Below is a small trained network, with its code and all its weights. Each question gives an input and a target symbol and asks what happens when units are switched off, that is, made to give their printed mean instead of their output.

import numpy as np


def w(rows, s, z=0):
    codes = np.array(rows[::2]) - 128.0
    scale = np.full(codes.shape[1], s)
    scale[-1] = z or s
    return codes * scale


def f(y):
    return y / 2 * (1 + np.tanh(0.7978845608 * (y + 0.044715 * y**3)))


def softmax(a):
    e = np.exp(a - a.max(-1, keepdims=True))
    return e / e.sum(-1, keepdims=True)


def log_softmax(a):
    a = a - a.max(-1, keepdims=True)
    return a - np.log(np.exp(a).sum(-1, keepdims=True))


def net(x, mask):
    ids = ['ΔΞΣΦαβγεζλμπτψ'.index(c) for c in x.split()]
    T = len(ids)
    res = E[ids] + P[:T]
    q, k, v = (res @ M[0].T for M in (Q, K, V))
    z = softmax(np.where(np.tri(T) > 0, q @ k.T / 2**0.5, -1e9)) @ v
    res = res + np.where(mask[0], z, O[0][:, -1]) @ O[0][:, :-1]
    y = f(res @ A[0][:, :-1].T + A[0][:, -1])
    res = res + np.where(mask[1:9], y, B[0][:, -1]) @ B[0][:, :-1]
    return log_softmax(res[-1] @ U[:, :-1].T + U[:, -1])


Q, K, V, O, A, B = {}, {}, {}, {}, {}, {}
E = w([
[113,177,109,125,87,97,57],'Δ',
[187,204,189,129,51,233,80],'Ξ',
[145,141,125,141,154,84,185],'Σ',
[155,132,82,96,83,91,141],'Φ',
[143,94,132,166,95,138,121],'α',
[73,76,9,114,135,103,109],'β',
[120,136,106,88,179,141,132],'γ',
[137,82,112,88,112,164,119],'ε',
[135,111,136,152,157,149,199],'ζ',
[128,84,157,105,151,112,116],'λ',
[85,134,117,153,175,109,88],'μ',
[126,145,90,156,127,170,163],'π',
[28,147,186,92,71,155,122],'τ',
[115,144,99,82,152,86,90],'ψ',
],0.014)
P = w([
[66,124,105,135,118,78,254],'0',
[75,107,109,139,127,98,210],'1',
[81,111,94,146,131,110,163],'2',
[92,92,103,147,144,133,114],'3',
[122,101,112,152,154,149,80],'4',
[131,88,120,152,165,166,42],'5',
],0.0047)
Q[0] = w([
[176,253,190,151,54,153,125],'head 1',
[142,66,138,176,65,135,129],'head 1',
],0.052)
K[0] = w([
[246,183,35,202,113,123,114],'head 1',
[118,49,161,168,2,122,125],'head 1',
],0.038)
V[0] = w([
[26,214,111,88,31,106,245],'head 1',
[253,92,55,142,204,84,147],'head 1',
],0.0071)
O[0] = w([
[95,182,111,107,105,158,1,252],'head 1',
[195,51,50,170,221,71,147,20],'head 1',
],0.0046,0.0034)
A[0] = w([
[168,126,112,103,106,112,161,252],'neuron 1',
[113,159,148,184,164,73,151,97],'neuron 2',
[137,103,169,158,126,104,246,152],'neuron 3',
[155,158,144,66,182,43,142,97],'neuron 4',
[134,94,131,93,100,171,228,45],'neuron 5',
[151,162,122,206,124,129,250,122],'neuron 6',
[212,158,90,126,87,60,120,65],'neuron 7',
[133,145,129,111,188,131,252,135],'neuron 8',
],0.021,0.0032)
B[0] = w([
[252,83,114,102,144,118,169,190],'neuron 1',
[158,114,159,186,190,116,96,159],'neuron 2',
[82,73,204,113,94,78,151,249],'neuron 3',
[199,167,101,123,96,71,54,181],'neuron 4',
[100,89,114,113,136,214,46,196],'neuron 5',
[161,148,73,222,72,136,135,254],'neuron 6',
[76,140,151,98,71,162,193,137],'neuron 7',
[112,178,148,62,214,157,192,233],'neuron 8',
],0.022,0.0032)
U = w([
[34,191,139,99,89,131,119,254],'Δ',
[186,182,223,132,85,198,80,119],'Ξ',
[180,161,168,150,138,104,152,87],'Σ',
[162,129,122,77,87,138,174,32],'Φ',
[139,66,141,178,67,108,118,182],'α',
[52,78,3,105,158,52,170,111],'β',
[142,165,103,75,181,128,146,112],'γ',
[189,70,121,105,152,196,97,136],'ε',
[109,114,158,131,159,165,185,71],'ζ',
[124,80,186,79,144,78,120,130],'λ',
[108,126,141,184,200,110,81,141],'μ',
[149,161,61,170,131,167,150,120],'π',
[125,146,147,116,118,129,136,25],'τ',
[169,150,100,106,106,82,85,88],'ψ',
],0.0079,0.0046)

Each question gives the input, a string of symbols that net reads in full, and the target symbol t.
The units are the heads (2 rows each of Q, K, V and O) and the neurons (one row each of A and B). Each row of codes is followed by its name. A weight is (code - 128) times the scale printed after its matrix; where a second scale follows, it is the last column's (O, A, B and U).
mask holds one flag per unit, heads first, then neurons. A switched-off unit (its flag False) gives its mean, the last column of its rows in O or B, instead of its output. The means were averaged over made-up inputs and are rounded, as every weight is.
A unit's drop is (log p(t) with every unit on - log p(t) with that unit switched off) / (log p(t) with every unit on - log p(t) with every unit switched off).
The circuit of an input: a set's keep is (log p(t) with only the set's units on - log p(t) with every unit switched off) / (log p(t) with every unit on - log p(t) with every unit switched off). Starting from all 9 units, units are removed one at a time, each time the one whose removal leaves the highest keep (on an exact tie, the one counted first), for as long as the keep stays at least 0.8.
units of the circuit, in order: the units of the circuit, biggest drop first
k most important neurons: the k neurons with the biggest drops, biggest first
drop when u is switched off: that unit's drop, to one decimal
input α τ Δ β, target Δ: units of the circuit, in order => head 1
input Φ τ Ξ π π ψ, target Δ: units of the circuit, in order => head 1; neuron 1
input α α Φ ζ, target ζ: units of the circuit, in order => neuron 8; neuron 3; neuron 4
input ε ψ π α Δ, target Δ: units of the circuit, in order => neuron 7; neuron 1
input Ξ μ π α λ, target λ: units of the circuit, in order => head 1; neuron 3; neuron 6
input ε ψ β μ, target μ: units of the circuit, in order => neuron 2; head 1; neuron 1
input μ Σ Φ, target Φ: units of the circuit, in order => neuron 7; neuron 1
input μ Δ α α, target α: 2 most important neurons => neuron 8; neuron 3
input Δ λ λ ψ, target ψ: units of the circuit, in order => neuron 4; head 1
input Δ ε λ ε ε, target ε: units of the circuit, in order => head 1; neuron 5; neuron 3; neuron 1
input α π α ζ ε, target ε: units of the circuit, in order => head 1; neuron 5; neuron 1
input ε ε ε μ ζ π, target π: 2 most important neurons => neuron 3; neuron 6
input Δ α α μ Δ Δ, target Δ: units of the circuit, in order => neuron 1; neuron 7
input β Ξ ζ, target ζ: 3 most important neurons => neuron 8; neuron 3; neuron 4
input μ ψ τ ζ, target Δ: drop when neuron 4 is switched off => 0.0
input γ λ τ ε, target Δ: drop when head 1 is switched off => 1.1
input τ β λ β ε, target Δ: drop when neuron 6 is switched off => 0.1
